Below is a small trained network, with its code and all its weights. Each question gives an input and a class and asks what happens when units are switched off, that is, made to give their printed mean instead of their output.

import numpy as np


def w(rows, s, z=0):
    codes = np.array(rows[::2]) - 128.0
    scale = np.full(codes.shape[1], s)
    scale[-1] = z or s
    return codes * scale


def f(y):
    return np.maximum(y, 0)


def log_softmax(a):
    a = a - a.max(-1, keepdims=True)
    return a - np.log(np.exp(a).sum(-1, keepdims=True))


def net(x, mask):
    res = np.array(x, float).reshape(1, 3) / 4 @ E
    y = f(res @ A[0][:, :-1].T + A[0][:, -1])
    res = res + np.where(mask, y, B[0][:, -1]) @ B[0][:, :-1]
    return log_softmax(res[-1] @ U[:, :-1].T + U[:, -1])


A, B = {}, {}
E = w([
[207,171,130,108,26,154,228],'x0',
[32,64,151,137,87,70,230],'x1',
[155,116,36,244,157,121,175],'x2',
],0.011)
A[0] = w([
[104,152,195,21,104,109,99,32],'neuron 0',
[158,130,10,250,156,101,184,103],'neuron 1',
[88,140,112,145,147,125,104,93],'neuron 2',
[53,115,146,138,203,106,71,63],'neuron 3',
[122,126,178,45,113,105,110,189],'neuron 4',
[79,170,235,30,62,134,71,107],'neuron 5',
[111,119,241,15,108,166,98,67],'neuron 6',
[106,122,154,157,167,57,82,80],'neuron 7',
[11,82,166,138,91,45,221,67],'neuron 8',
[96,113,109,171,206,61,52,71],'neuron 9',
[54,87,136,189,89,115,176,55],'neuron 10',
[28,58,166,170,42,33,199,127],'neuron 11',
[162,107,68,188,163,140,165,43],'neuron 12',
[176,159,123,110,61,135,162,90],'neuron 13',
[206,152,120,98,14,131,175,81],'neuron 14',
[115,158,155,127,143,142,160,233],'neuron 15',
[139,140,125,109,102,174,160,225],'neuron 16',
[131,200,159,126,71,169,168,77],'neuron 17',
[206,143,128,79,62,158,219,95],'neuron 18',
[191,212,169,130,151,218,53,73],'neuron 19',
[237,216,89,132,137,187,2,74],'neuron 20',
[31,96,153,125,190,92,26,62],'neuron 21',
[144,160,119,135,90,147,155,77],'neuron 22',
[34,78,108,110,181,121,60,133],'neuron 23',
[132,121,39,236,146,132,166,36],'neuron 24',
[21,124,175,67,89,72,182,77],'neuron 25',
[195,171,150,71,81,116,233,106],'neuron 26',
[95,136,149,155,151,129,104,80],'neuron 27',
[179,193,172,148,83,132,187,74],'neuron 28',
[99,115,142,151,134,94,80,250],'neuron 29',
],0.0097,0.012)
B[0] = w([
[149,31,96,129,85,76,128,171],'neuron 0',
[148,67,76,137,53,50,127,217],'neuron 1',
[118,120,140,125,112,140,150,144],'neuron 2',
[86,94,192,178,139,152,159,184],'neuron 3',
[141,141,64,146,93,126,128,208],'neuron 4',
[137,79,64,139,74,75,143,216],'neuron 5',
[129,52,85,141,59,47,129,197],'neuron 6',
[85,109,148,156,157,146,135,160],'neuron 7',
[160,112,143,67,202,137,104,227],'neuron 8',
[100,85,173,153,107,168,147,191],'neuron 9',
[148,94,141,91,154,118,100,175],'neuron 10',
[194,154,132,83,190,148,90,250],'neuron 11',
[135,41,113,110,83,97,112,156],'neuron 12',
[105,104,160,153,129,171,126,161],'neuron 13',
[82,118,193,160,125,168,127,181],'neuron 14',
[132,227,79,151,140,149,154,205],'neuron 15',
[134,196,101,167,145,153,141,195],'neuron 16',
[101,103,160,156,124,146,128,155],'neuron 17',
[83,127,178,162,127,173,130,186],'neuron 18',
[178,117,162,69,170,114,110,194],'neuron 19',
[174,120,156,36,212,132,98,223],'neuron 20',
[97,92,175,164,116,163,137,208],'neuron 21',
[123,95,149,136,117,135,111,141],'neuron 22',
[96,138,160,172,118,193,139,219],'neuron 23',
[141,43,106,113,59,77,121,177],'neuron 24',
[166,83,142,83,156,117,91,201],'neuron 25',
[104,131,160,156,115,174,138,187],'neuron 26',
[135,110,141,136,121,140,115,140],'neuron 27',
[86,86,191,149,120,164,128,160],'neuron 28',
[112,247,99,147,122,160,139,235],'neuron 29',
],0.013,0.016)
U = w([
[83,128,188,179,124,166,123,100],'0',
[168,130,147,37,190,122,108,125],'1',
[131,103,85,141,72,60,120,91],'2',
[122,255,63,168,137,145,139,255],'3',
[82,174,133,103,129,99,158,100],'4',
[102,157,143,117,144,94,151,94],'5',
],0.02,0.0095)

Each question gives the input, the list of numbers given to net, and the class t.
The units are the neurons (one row each of A and B). Each row of codes is followed by its name. A weight is (code - 128) times the scale printed after its matrix; where a second scale follows, it is the last column's (A, B and U).
mask holds one flag per neuron, in row order. A switched-off neuron (its flag False) gives its mean, the last column of its row in B, instead of its output. The means were averaged over made-up inputs and are rounded, as every weight is.
A unit's drop is (log p(t) with every unit on - log p(t) with that unit switched off) / (log p(t) with every unit on - log p(t) with every unit switched off).
The circuit of an input: a set's keep is (log p(t) with only the set's units on - log p(t) with every unit switched off) / (log p(t) with every unit on - log p(t) with every unit switched off). Starting from the 12 units with the biggest drops (on a tie, the unit counted first), units are removed one at a time, each time the one whose removal leaves the highest keep (on an exact tie, the one counted first), for as long as the keep stays at least 0.8.
units of the circuit, in order: the units of the circuit, biggest drop first
most important unit: the unit with the biggest drop
k most important neurons: the k neurons with the biggest drops, biggest first
drop when u is switched off: that unit's drop, to one decimal
input [2,8,6], class 1: units of the circuit, in order -> (neuron 11)
input [-8,5,-8], class 0: 4 most important neurons -> (neuron 23; neuron 21; neuron 3; neuron 1)
input [8,-5,-8], class 0: 3 most important neurons -> (neuron 14; neuron 18; neuron 26)
input [0,3,-1], class 3: 2 most important neurons -> (neuron 20; neuron 19)
input [0,4,4], class 1: 4 most important neurons -> (neuron 11; neuron 5; neuron 6; neuron 8)
input [-5,-7,8], class 2: 4 most important neurons -> (neuron 1; neuron 24; neuron 11; neuron 8)
input [-1,-1,-4], class 2: 3 most important neurons -> (neuron 6; neuron 5; neuron 11)
input [8,5,-7], class 0: 3 most important neurons -> (neuron 18; neuron 14; neuron 26)
input [-5,-5,2], class 0: 3 most important neurons -> (neuron 11; neuron 8; neuron 9)
input [6,-4,8], class 2: 2 most important neurons -> (neuron 1; neuron 24)
input [-5,4,-6], class 2: 4 most important neurons -> (neuron 5; neuron 6; neuron 0; neuron 4)
input [-7,-7,-4], class 0: 4 most important neurons -> (neuron 21; neuron 23; neuron 3; neuron 11)
input [6,8,7], class 1: drop when neuron 8 is switched off -> 0.7
input [7,3,-7], class 0: drop when neuron 14 is switched off -> 3.4
input [0,1,3], class 3: drop when neuron 6 is switched off -> 0.2
input [2,-6,8], class 2: most important unit -> neuron 1
input [1,3,2], class 3: drop when neuron 20 is switched off -> 0.5
input [-8,3,-7], class 0: 2 most important neurons -> (neuron 23; neuron 21)
